Below are the code and all the weights of a small trained network. Each question names an input and a target symbol and asks about switching units off, where a switched-off unit gives its printed mean instead of its output.

import numpy as np


def w(rows, s, z=0):
    codes = np.array(rows[::2]) - 128.0
    scale = np.full(codes.shape[1], s)
    scale[-1] = z or s
    return codes * scale


def f(y):
    return y / 2 * (1 + np.tanh(0.7978845608 * (y + 0.044715 * y**3)))


def softmax(a):
    e = np.exp(a - a.max(-1, keepdims=True))
    return e / e.sum(-1, keepdims=True)


def log_softmax(a):
    a = a - a.max(-1, keepdims=True)
    return a - np.log(np.exp(a).sum(-1, keepdims=True))


def net(x, mask):
    ids = ['ΔΞΠΣΦΩαβγζθλμψ'.index(c) for c in x.split()]
    T = len(ids)
    res = E[ids] + P[:T]
    r = res
    for j in range(3):
        rows = slice(2 * j, 2 * j + 2)
        q, k, v = (r @ M[0][rows].T for M in (Q, K, V))
        z = softmax(np.where(np.tri(T) > 0, q @ k.T / 2**0.5, -1e9)) @ v
        o = O[0][rows]
        res = res + np.where(mask[j], z, o[:, -1]) @ o[:, :-1]
    y = f(res @ A[0][:, :-1].T + A[0][:, -1])
    res = res + np.where(mask[3:11], y, B[0][:, -1]) @ B[0][:, :-1]
    return log_softmax(res[-1] @ U[:, :-1].T + U[:, -1])


Q, K, V, O, A, B = {}, {}, {}, {}, {}, {}
E = w([
[164,144,132,216],'Δ',
[101,56,60,199],'Ξ',
[160,190,107,219],'Π',
[119,37,131,156],'Σ',
[162,200,138,177],'Φ',
[151,131,158,162],'Ω',
[114,92,136,162],'α',
[94,118,63,208],'β',
[78,1,102,134],'γ',
[84,3,137,88],'ζ',
[80,96,86,128],'θ',
[156,94,209,39],'λ',
[152,67,179,89],'μ',
[163,138,164,93],'ψ',
],0.0077)
P = w([
[137,149,43,34],'0',
[254,90,120,143],'1',
[79,135,117,113],'2',
[228,67,116,167],'3',
[79,139,139,125],'4',
[214,63,124,178],'5',
[77,138,151,132],'6',
[202,45,118,189],'7',
[75,139,161,137],'8',
[204,49,119,193],'9',
[75,140,167,140],'10',
[206,59,123,184],'11',
[73,138,174,146],'12',
[200,68,113,173],'13',
],0.0087)
Q[0] = w([
[103,108,184,175],'h1',
[216,95,98,133],'h1',
[90,118,97,180],'h2',
[97,144,115,105],'h2',
[180,121,79,167],'h3',
[2,153,178,165],'h3',
],0.034)
K[0] = w([
[154,83,195,169],'h1',
[252,61,67,114],'h1',
[54,119,160,217],'h2',
[80,143,136,101],'h2',
[127,168,61,147],'h3',
[68,112,207,242],'h3',
],0.026)
V[0] = w([
[145,148,124,149],'h1',
[58,172,120,96],'h1',
[167,129,117,96],'h2',
[126,127,134,105],'h2',
[200,146,237,55],'h3',
[117,5,125,66],'h3',
],0.024)
O[0] = w([
[148,154,143,139,126],'h1',
[54,163,133,94,2],'h1',
[106,112,103,170,146],'h2',
[107,125,109,130,110],'h2',
[224,124,166,14,53],'h3',
[116,164,249,170,220],'h3',
],0.017,0.0092)
A[0] = w([
[11,168,148,59,33],'n1',
[66,220,104,60,194],'n2',
[133,144,62,109,204],'n3',
[91,102,74,195,97],'n4',
[180,116,71,169,228],'n5',
[71,230,37,141,101],'n6',
[206,102,77,91,3],'n7',
[181,112,152,148,112],'n8',
],0.011,0.0066)
B[0] = w([
[172,108,18,34,163],'n1',
[167,239,128,195,154],'n2',
[139,207,195,113,149],'n3',
[69,192,186,81,250],'n4',
[125,27,131,101,234],'n5',
[196,37,100,175,184],'n6',
[50,249,44,167,164],'n7',
[184,156,98,100,214],'n8',
],0.02,0.019)
U = w([
[70,163,123,53,68],'Δ',
[138,39,55,152,196],'Ξ',
[160,83,159,192,164],'Π',
[131,225,137,121,146],'Σ',
[120,197,169,191,119],'Φ',
[73,192,172,150,82],'Ω',
[69,69,129,125,191],'α',
[133,123,182,92,253],'β',
[88,177,77,142,194],'γ',
[166,179,128,234,38],'ζ',
[165,134,52,113,36],'θ',
[116,53,80,12,135],'λ',
[158,2,128,84,131],'μ',
[187,121,143,61,63],'ψ',
],0.0073,0.0055)

Each question gives the input, a string of symbols that net reads in full, and the target symbol t.
The units are the heads (2 rows each of Q, K, V and O) and the neurons (one row each of A and B). Each row of codes is followed by its name. A weight is (code - 128) times the scale printed after its matrix; where a second scale follows, it is the last column's (O, A, B and U).
mask holds one flag per unit, heads first, then neurons. A switched-off unit (its flag False) gives its mean, the last column of its rows in O or B, instead of its output. The means were averaged over made-up inputs and are rounded, as every weight is.
A unit's drop is (log p(t) with every unit on - log p(t) with that unit switched off) / (log p(t) with every unit on - log p(t) with every unit switched off).
The circuit of an input: a set's keep is (log p(t) with only the set's units on - log p(t) with every unit switched off) / (log p(t) with every unit on - log p(t) with every unit switched off). Starting from all 11 units, units are removed one at a time, each time the one whose removal leaves the highest keep (on an exact tie, the one counted first), for as long as the keep stays at least 0.8.
units of the circuit, in order: the units of the circuit, biggest drop first
unit that matters most: the unit with the biggest drop
k most important neurons: the k neurons with the biggest drops, biggest first
which heads matter: for each layer, one digit per head in row order, 1 if its drop is at least 0.15 and else 0, layers parted by /
input Φ α μ ζ ψ ψ α α ψ ζ θ ζ, target γ: units of the circuit, in order => (n7, h3)
input γ μ α ψ ζ Φ θ ζ Δ β α Π ζ ψ, target Φ: units of the circuit, in order => (h3)
input ψ Π ψ ψ μ ψ Ξ β, target θ: which heads matter => 101
input ζ μ μ ψ, target ζ: units of the circuit, in order => (h3, n5, n4)
input α λ ψ Δ ψ Ξ Ω ψ Φ Ξ ψ μ, target μ: units of the circuit, in order => (h1, n5)
input μ Ω μ ψ β β λ γ ψ μ Ξ Ξ β ζ, target ψ: which heads matter => 001
input Ω λ Δ Σ Ξ Ξ ψ μ ζ Π ψ ψ β ζ, target Ξ: which heads matter => 101
input Π λ μ β γ, target Δ: 3 most important neurons => (n1, n5, n6)
input ψ Ω λ β Ξ ψ Φ Σ Π β θ θ μ ζ, target θ: which heads matter => 101
input Σ Ω ψ β ψ Σ ζ Φ ψ β β ψ, target Π: units of the circuit, in order => (h3, n4)
input μ β μ Ω β θ Π α Ω ψ, target ψ: 2 most important neurons => (n8, n4)
input α μ β Ω Ξ ζ α ζ λ, target ψ: units of the circuit, in order => (h3, n1, h1)
input Ξ α γ ψ Ω β γ γ α ζ, target Ω: which heads matter => 001
input μ Ξ Ω β ζ, target λ: units of the circuit, in order => (h1, n1)
input Ω θ γ γ, target Ξ: units of the circuit, in order => (h3, n7, n4)
input α α Σ Π ψ ψ α Δ Δ γ, target μ: unit that matters most => h1
input Δ Φ Ω Π γ μ Ω ζ Ξ ζ γ ζ Ξ ψ, target λ: units of the circuit, in order => (n5, h3)
input Ω ψ ψ Σ, target Ξ: 2 most important neurons => (n7, n5)
input μ ψ ψ Φ Π Ξ Φ γ ψ α Σ β, target ψ: units of the circuit, in order => (h3, n8)
input Ξ Φ θ Φ β α ψ β Ξ α, target Ω: units of the circuit, in order => (h3, n4)
input α β ζ μ β α γ Ξ, target μ: unit that matters most => h1
input θ ψ ψ Φ γ γ, target β: 4 most important neurons => (n4, n7, n6, n5)
